array([[-482,  -89],
       [ -91, -303],
       [ 329,  473]])
->
array([[-482,  -89],
       [ -91, -303]])

array([[-153, -527],
       [ 402,  228],
       [-311,  191]])
->
array([[-153, -527],
       [ 402,  228]])

array([[-514,  262,  565],
       [ 675, -497, -508],
       [-425,  374,  574],
       [-426,  410,  602],
       [ 445, -459, -633]])
->
array([[-514,  262],
       [ 675, -497]])

array([[-188,  348,   90],
       [ 401,  255,  -95],
       [  46,  210,  128],
       [-521,  -15,  217],
       [ 198,  262,   57]])
->
array([[-188,  348],
       [ 401,  255]])

array([[ 232,  194, -215],
       [-670,  248, -564]])
->
array([[ 232,  194],
       [-670,  248]])

array([[ -49,   48,   98,  -94],
       [ 119,  -55, -112,   41],
       [ 286, -247,  -68,  -55],
       [ 284, -383,  484, -468],
       [-290,  199,   16,   44]])
->
array([[-49,  48],
       [119, -55]])

array([[  78,  462,  240],
       [-221,  254, -258],
       [-425,  276, -542],
       [ 194, -270,  319],
       [-275,  191, -478]])
->
array([[  78,  462],
       [-221,  254]])
